Small tables with named rows and columns. After each table, cells are looked up by row and column.

vivu.csv
,zadavin,pog,dododap,gur
sog,109,179,168,136
vanedud,202,164,150,242
vapaz,145,177,148,95
sesedug,214,129,157,244
zulabug,178,165,151,154
ler,51,236,213,202
zapof,189,75,152,116
rigoke,197,212,205,228
rubut,157,147,217,147
sunosum,224,110,191,166
soz,171,99,170,199
bog,128,189,149,172
luzar,191,144,169,200
zenonom,144,167,156,161

vanedud, zadavin => 202
zenonom, dododap => 156
bog, gur => 172
luzar, zadavin => 191
rubut, dododap => 217
rigoke, gur => 228
zenonom, pog => 167
zulabug, zadavin => 178
ler, gur => 202
Which row has the largest zadavin? sunosum

las:
         gibegak  nezasob     guve  sekalap     tema   torada
vipug    -79.478   35.126   -7.315  -78.871  -77.167  -80.104
muvamal  -31.939  -77.451  -85.785   44.841  -79.094  -58.477
marekaz  -78.480  -42.925   62.396  -87.896  -80.743  -57.282
pofovup  -86.903   44.664  -34.649  -88.039  -68.118  -75.181
sivigez   25.670  -84.667  -77.953    2.393  -69.762  -79.459
zulisa   -89.218  -77.830   25.960  -70.332  -76.601    2.944
votafa   -84.707   44.325  -65.270  -86.938  -36.153  -89.343
sivigu   -85.265  -76.673  -66.735   -8.034  -83.755   37.895
folos    -86.800  -81.625  -15.254  -65.411  -78.104   39.969
ronos    -75.058  -87.785  -63.295  -27.906  -84.780   42.646
vam      -77.693  -87.768  -77.863   37.529  -89.059  -14.300
nelet     44.371  -87.293  -86.134  -63.790  -25.661  -77.759
vof      -81.543  -80.071  -80.078   21.521  -84.201    7.606

What is the torada of vof in las?
7.606
What is the torada of pofovup in las?
-75.181
What is the nezasob of zulisa in las?
-77.830
What is the torada of sivigu in las?
37.895
What is the sekalap of votafa in las?
-86.938
What is the sekalap of vam in las?
37.529
What is the torada of vipug in las?
-80.104
What is the tema of muvamal in las?
-79.094
What is the guve of muvamal in las?
-85.785
What is the nezasob of marekaz in las?
-42.925
What is the gibegak of pofovup in las?
-86.903
What is the torada of zulisa in las?
2.944
What is the guve of marekaz in las?
62.396
What is the torada of ronos in las?
42.646
What is the tema of sivigez in las?
-69.762
What is the torada of vam in las?
-14.300
What is the tema of vipug in las?
-77.167
What is the gibegak of vof in las?
-81.543
What is the torada of nelet in las?
-77.759
What is the gibegak of vam in las?
-77.693

pup =
|  | misukem | vut | ruzagi | kasem |
|---|---|---|---|---|
| favaka | 178 | 18 | 121 | 88 |
| rafadof | 162 | 166 | 209 | 140 |
| sop | 115 | 163 | 161 | 91 |
| naneb | 151 | 72 | 58 | 136 |
| selagub | 90 | 221 | 151 | 150 |
| bufup | 143 | 137 | 112 | 67 |
| das | 179 | 71 | 175 | 163 |
| vupidi | 123 | 109 | 177 | 154 |
| ramu | 191 | 101 | 207 | 47 |
| vum | 149 | 143 | 200 | 177 |

What is the misukem of naneb in pup? 151
What is the kasem of naneb in pup? 136
What is the ruzagi of favaka in pup? 121
What is the vut of naneb in pup? 72
What is the misukem of vum in pup? 149
What is the ruzagi of selagub in pup? 151
What is the ruzagi of vum in pup? 200
What is the vut of rafadof in pup? 166
What is the misukem of vupidi in pup? 123
What is the vut of bufup in pup? 137
What is the misukem of das in pup? 179
What is the kasem of rafadof in pup? 140
What is the kasem of vupidi in pup? 154
What is the kasem of favaka in pup? 88
What is the vut of vupidi in pup? 109
What is the misukem of bufup in pup? 143
What is the ruzagi of rafadof in pup? 209
What is the kasem of bufup in pup? 67
What is the kasem of ramu in pup? 47
What is the ruzagi of bufup in pup? 112
Which row has the largest kasem? vum

rup =
         diziz  fulu  tinu  biravok  bov  vas  tedave  fotafub  suramas  sevon
zotogo      12    42    -7       36  -21   20     -10      -30      -17     20
leloto      16    15     4      -22  -28  -23     -50      -57       16    -38
voziluz      7   -33    -6      -32   54  -18      -4       -7      -18     33

zotogo, fulu: 42
voziluz, tinu: -6
leloto, tinu: 4
voziluz, suramas: -18
voziluz, tedave: -4
leloto, bov: -28
leloto, fulu: 15

pemet:
         dabudep  soze  bogik  nutezu
tir          -60     6     88      34
gem          -60     6     89      34
duk          -89    59     83      53
rasifut      -74    36     81      54
sarav        -52    11     72      47
kol          -74    35     81      55
lumip        -77    37     57      40
mubarog      -51    10     72      46
fomaba       -88    60     83      53

dabudep of kol = -74
soze of gem = 6
nutezu of lumip = 40
nutezu of duk = 53
bogik of rasifut = 81
dabudep of tir = -60

kabimif.csv
,libivu,nuf,gir,sadir,bemidov,melugiz,zus
nadiras,473,472,683,645,763,527,898
guzolo,469,699,467,429,532,545,473
kipuvi,480,433,570,480,533,591,623
kidi,548,517,516,647,589,311,876
rekad,505,669,591,593,599,273,760
bonopa,290,676,755,677,680,401,894
tof,531,534,425,298,504,670,488
lobat,655,554,663,653,548,374,786
soru,528,649,361,280,613,401,575
pofamo,478,462,621,648,641,609,457
peti,589,611,380,428,560,156,695
zirolo,531,414,396,678,651,324,823
dera,524,554,420,651,412,243,818

melugiz of guzolo = 545
sadir of tof = 298
libivu of dera = 524
sadir of guzolo = 429
nuf of tof = 534
gir of tof = 425
zus of tof = 488
libivu of bonopa = 290
bemidov of peti = 560
melugiz of nadiras = 527
gir of kipuvi = 570
nuf of guzolo = 699
libivu of kipuvi = 480
libivu of nadiras = 473
melugiz of peti = 156
libivu of lobat = 655
libivu of soru = 528
nuf of kidi = 517
libivu of pofamo = 478

Table vanoka
	kipezal	bute	dudupi	simavof	gizi	pep
litusa	71.948	5.867	25.028	14.230	80.747	29.292
mir	50.990	21.878	7.719	99.384	56.018	56.934
vos	81.187	-65.189	-10.811	-57.266	72.760	63.274
papot	31.958	7.630	78.621	-10.671	45.698	21.313
safa	-0.927	-37.205	87.526	66.582	64.798	21.492
paz	15.441	12.976	63.810	40.117	30.814	8.611
saze	48.792	40.814	19.517	83.213	60.165	5.809

kipezal of litusa is 71.948
gizi of paz is 30.814
pep of litusa is 29.292
kipezal of safa is -0.927
pep of vos is 63.274
gizi of mir is 56.018
pep of safa is 21.492
pep of mir is 56.934
bute of vos is -65.189
bute of safa is -37.205

pudinaz:
|  | kekes | reg | buzupav | govobo | voz | kuz | lam | ber | mevinis | ribuf |
|---|---|---|---|---|---|---|---|---|---|---|
| sudog | 119 | 127 | 211 | 145 | 116 | 151 | 85 | 162 | 175 | 177 |
| talis | 94 | 127 | 229 | 140 | 154 | 160 | 87 | 140 | 188 | 196 |
| vun | 52 | 118 | 215 | 158 | 155 | 175 | 91 | 159 | 158 | 213 |
| veb | 58 | 94 | 245 | 135 | 164 | 175 | 69 | 135 | 151 | 206 |
| gel | 27 | 75 | 247 | 151 | 113 | 168 | 94 | 145 | 147 | 202 |

ber of vun is 159
ribuf of gel is 202
ber of sudog is 162
govobo of sudog is 145
lam of gel is 94
reg of gel is 75
kuz of veb is 175
buzupav of vun is 215
reg of vun is 118
govobo of veb is 135
mevinis of talis is 188
govobo of talis is 140
mevinis of sudog is 175
ber of gel is 145
reg of talis is 127
buzupav of talis is 229
kekes of veb is 58
kuz of vun is 175
voz of veb is 164

